Below are the code and all the weights of a small trained network. Each question names an input and a class and asks about switching units off, where a switched-off unit gives its printed mean instead of its output.

import numpy as np


def w(rows, s, z=0):
    codes = np.array(rows[::2]) - 128.0
    scale = np.full(codes.shape[1], s)
    scale[-1] = z or s
    return codes * scale


def f(y):
    return np.maximum(y, 0)


def log_softmax(a):
    a = a - a.max(-1, keepdims=True)
    return a - np.log(np.exp(a).sum(-1, keepdims=True))


def net(x, mask):
    res = np.array(x, float).reshape(1, 5) / 4 @ E
    y = f(res @ A[0][:, :-1].T + A[0][:, -1])
    res = res + np.where(mask, y, B[0][:, -1]) @ B[0][:, :-1]
    return log_softmax(res[-1] @ U[:, :-1].T + U[:, -1])


A, B = {}, {}
E = w([
[130,145,91,155,154,85,81,93,97,88],'x0',
[113,189,124,166,141,67,97,167,46,155],'x1',
[66,86,107,168,248,165,100,84,136,194],'x2',
[183,190,119,164,139,183,138,81,122,73],'x3',
[120,113,52,207,82,114,117,152,97,120],'x4',
],0.014)
A[0] = w([
[105,144,207,97,164,107,147,170,72,247,207],'N1',
[104,120,100,199,166,79,53,105,64,64,155],'N2',
[59,90,123,145,90,201,95,40,185,160,182],'N3',
[93,111,70,191,128,110,89,77,73,19,207],'N4',
[64,61,198,123,128,98,148,195,139,153,186],'N5',
[238,234,149,156,140,148,108,107,148,44,179],'N6',
[95,161,136,254,158,129,98,137,108,173,202],'N7',
[211,114,112,77,93,184,147,117,120,14,253],'N8',
],0.009,0.0038)
B[0] = w([
[36,52,114,38,211,71,99,214,132,142,213],'N1',
[106,132,35,211,131,83,98,121,99,108,235],'N2',
[159,74,75,84,120,204,147,102,44,205,216],'N3',
[154,185,78,129,104,91,104,52,124,62,229],'N4',
[226,137,147,101,79,134,119,228,223,202,200],'N5',
[2,233,183,179,250,147,198,127,71,28,252],'N6',
[71,53,129,51,109,89,110,154,96,6,232],'N7',
[139,240,230,203,82,208,153,80,172,140,253],'N8',
],0.009,0.014)
U = w([
[125,62,164,72,160,85,99,203,139,164,180],'0',
[155,31,95,64,132,255,178,54,72,147,3],'1',
[134,198,216,173,142,182,163,77,69,30,238],'2',
[134,99,45,147,103,91,100,49,68,39,189],'3',
[245,132,184,145,28,152,132,127,176,128,60],'4',
],0.0076,0.00056)

Each question gives the input, the list of numbers given to net, and the class t.
The units are the neurons (one row each of A and B). Each row of codes is followed by its name. A weight is (code - 128) times the scale printed after its matrix; where a second scale follows, it is the last column's (A, B and U).
mask holds one flag per neuron, in row order. A switched-off neuron (its flag False) gives its mean, the last column of its row in B, instead of its output. The means were averaged over made-up inputs and are rounded, as every weight is.
A unit's drop is (log p(t) with every unit on - log p(t) with that unit switched off) / (log p(t) with every unit on - log p(t) with every unit switched off).
The circuit of an input: a set's keep is (log p(t) with only the set's units on - log p(t) with every unit switched off) / (log p(t) with every unit on - log p(t) with every unit switched off). Starting from all 8 units, units are removed one at a time, each time the one whose removal leaves the highest keep (on an exact tie, the one counted first), for as long as the keep stays at least 0.8.
units of the circuit, in order: the units of the circuit, biggest drop first
top k neurons: the k neurons with the biggest drops, biggest first
drop of u: that unit's drop, to one decimal
input [3,-3,-1,-3,-3], class 4: top 2 neurons => N6, N1
input [1,-3,1,-6,3], class 0: units of the circuit, in order => N5
input [-6,-6,-1,-1,-7], class 4: top 3 neurons => N5, N8, N6
input [3,5,4,-1,-3], class 0: top 2 neurons => N1, N6
input [1,0,8,7,-5], class 1: top 2 neurons => N3, N8
input [0,6,0,2,-8], class 0: top 2 neurons => N1, N8
input [4,0,3,3,-2], class 3: top 2 neurons => N8, N2
input [2,-5,4,-7,6], class 1: top 2 neurons => N3, N1
input [-2,6,6,5,3], class 3: drop of N6 => 0.0
input [4,8,6,8,-6], class 3: drop of N2 => 0.5
input [-7,-3,5,6,8], class 1: drop of N3 => 0.1
